Below are the code and all the weights of a small trained network. Each question names an input and a class and asks about switching units off, where a switched-off unit gives its printed mean instead of its output.

import numpy as np


def w(rows, s, z=0):
    codes = np.array(rows[::2]) - 128.0
    scale = np.full(codes.shape[1], s)
    scale[-1] = z or s
    return codes * scale


def norm(h):
    return h / np.sqrt((h * h).mean(-1, keepdims=True) + 1e-5)


def f(y):
    return np.maximum(y, 0)


def log_softmax(a):
    a = a - a.max(-1, keepdims=True)
    return a - np.log(np.exp(a).sum(-1, keepdims=True))


def net(x, mask):
    res = np.array(x, float).reshape(1, 5) / 4 @ E
    u = 0
    for l in range(3):
        y = f(norm(res) @ A[l][:, :-1].T + A[l][:, -1])
        res = res + np.where(mask[u : u + 6], y, B[l][:, -1]) @ B[l][:, :-1]
        u += 6
    return log_softmax(norm(res)[-1] @ U[:, :-1].T + U[:, -1])


A, B = {}, {}
E = w([
[138,109,218,137,176,126,153,254,198],'x0',
[173,107,195,29,180,127,100,148,127],'x1',
[133,72,97,208,122,120,113,50,84],'x2',
[111,63,109,110,91,129,38,83,110],'x3',
[116,130,132,121,119,198,80,81,134],'x4',
],0.0085)
A[0] = w([
[118,162,109,252,125,114,213,138,131,53],'0.n0',
[110,187,96,128,98,111,150,173,132,37],'0.n1',
[133,204,113,126,138,147,207,87,118,51],'0.n2',
[113,139,102,227,102,108,146,144,135,35],'0.n3',
[124,125,97,192,112,93,156,130,117,1],'0.n4',
[109,187,91,151,81,107,161,155,135,59],'0.n5',
],0.027,0.0074)
B[0] = w([
[181,191,56,222,127,84,251,60,65,250],'0.n0',
[129,95,168,95,121,164,97,153,164,179],'0.n1',
[71,134,172,115,176,123,76,172,161,214],'0.n2',
[141,135,85,96,96,116,169,77,144,206],'0.n3',
[197,154,150,187,114,174,127,90,96,182],'0.n4',
[85,68,134,125,168,157,94,161,109,196],'0.n5',
],0.021,0.018)
A[1] = w([
[127,155,53,127,67,96,158,91,124,2],'1.n0',
[144,157,73,142,54,150,124,50,153,113],'1.n1',
[171,128,114,172,94,135,150,97,100,100],'1.n2',
[125,128,74,150,121,135,134,43,102,48],'1.n3',
[104,101,65,108,90,142,39,3,93,11],'1.n4',
[120,93,54,112,71,173,164,96,134,66],'1.n5',
],0.03,0.0054)
B[1] = w([
[111,165,117,170,158,103,160,124,85,213],'1.n0',
[111,108,159,135,169,5,105,73,139,237],'1.n1',
[175,96,127,37,102,192,128,120,155,224],'1.n2',
[139,150,112,92,48,192,84,117,121,250],'1.n3',
[204,150,91,200,127,173,202,61,98,245],'1.n4',
[98,97,72,181,163,89,159,191,61,194],'1.n5',
],0.019,0.023)
A[2] = w([
[55,116,54,99,79,78,24,26,119,197],'2.n0',
[84,143,55,141,99,128,105,165,120,31],'2.n1',
[78,139,99,167,157,102,116,105,169,104],'2.n2',
[79,99,107,183,148,183,51,81,123,63],'2.n3',
[124,143,77,172,105,195,135,60,96,18],'2.n4',
[102,83,126,220,96,217,2,17,130,4],'2.n5',
],0.022,0.0018)
B[2] = w([
[74,36,97,42,63,126,70,9,118,155],'2.n0',
[93,120,123,158,68,134,122,139,120,131],'2.n1',
[139,50,203,123,135,89,153,125,102,141],'2.n2',
[72,94,85,199,102,151,84,97,66,160],'2.n3',
[145,51,144,73,106,71,43,82,144,255],'2.n4',
[156,129,108,50,109,115,171,55,133,188],'2.n5',
],0.013,0.024)
U = w([
[185,144,77,151,101,114,167,2,74,7],'0',
[75,128,205,94,155,159,97,251,183,249],'1',
],0.0072,0.00015)

Each question gives the input, the list of numbers given to net, and the class t.
The units are the neurons (one row each of A and B). Each row of codes is followed by its name. A weight is (code - 128) times the scale printed after its matrix; where a second scale follows, it is the last column's (A, B and U).
mask holds one flag per neuron, layer by layer. A switched-off neuron (its flag False) gives its mean, the last column of its row in B, instead of its output. The means were averaged over made-up inputs and are rounded, as every weight is.
A unit's drop is (log p(t) with every unit on - log p(t) with that unit switched off) / (log p(t) with every unit on - log p(t) with every unit switched off).
The circuit of an input: a set's keep is (log p(t) with only the set's units on - log p(t) with every unit switched off) / (log p(t) with every unit on - log p(t) with every unit switched off). Starting from the 12 units with the biggest drops (on a tie, the unit counted first), units are removed one at a time, each time the one whose removal leaves the highest keep (on an exact tie, the one counted first), for as long as the keep stays at least 0.8.
units of the circuit, in order: the units of the circuit, biggest drop first
top k neurons: the k neurons with the biggest drops, biggest first
top k neurons in layer l: the k neurons of layer l with the biggest drops, biggest first
drop when u is switched off: that unit's drop, to one decimal
input [8,-8,-8,5,3], class 1: top 3 neurons : (1.n4; 0.n0; 1.n3)
input [7,8,6,5,-3], class 1: units of the circuit, in order : (1.n4; 0.n0)
input [2,6,-8,2,5], class 1: units of the circuit, in order : (0.n0; 1.n4)
input [0,0,-8,4,-1], class 1: top 4 neurons : (0.n0; 1.n4; 1.n3; 1.n1)
input [-1,2,-1,1,-6], class 1: top 3 neurons in layer 0 : (0.n0; 0.n3; 0.n4)
input [1,6,-5,3,-3], class 1: top 2 neurons in layer 0 : (0.n0; 0.n3)
input [6,8,3,-8,-2], class 1: top neuron in layer 0 : (0.n0)
input [-1,-1,-3,-3,0], class 1: drop when 0.n2 is switched off : 0.1
input [7,1,-1,2,-6], class 1: top 2 neurons : (0.n0; 1.n4)
input [5,6,-4,-8,-4], class 1: units of the circuit, in order : (0.n0; 1.n4)
input [6,7,-6,-3,2], class 1: drop when 1.n4 is switched off : 0.4
input [0,5,-3,-7,-4], class 1: drop when 2.n2 is switched off : 0.0
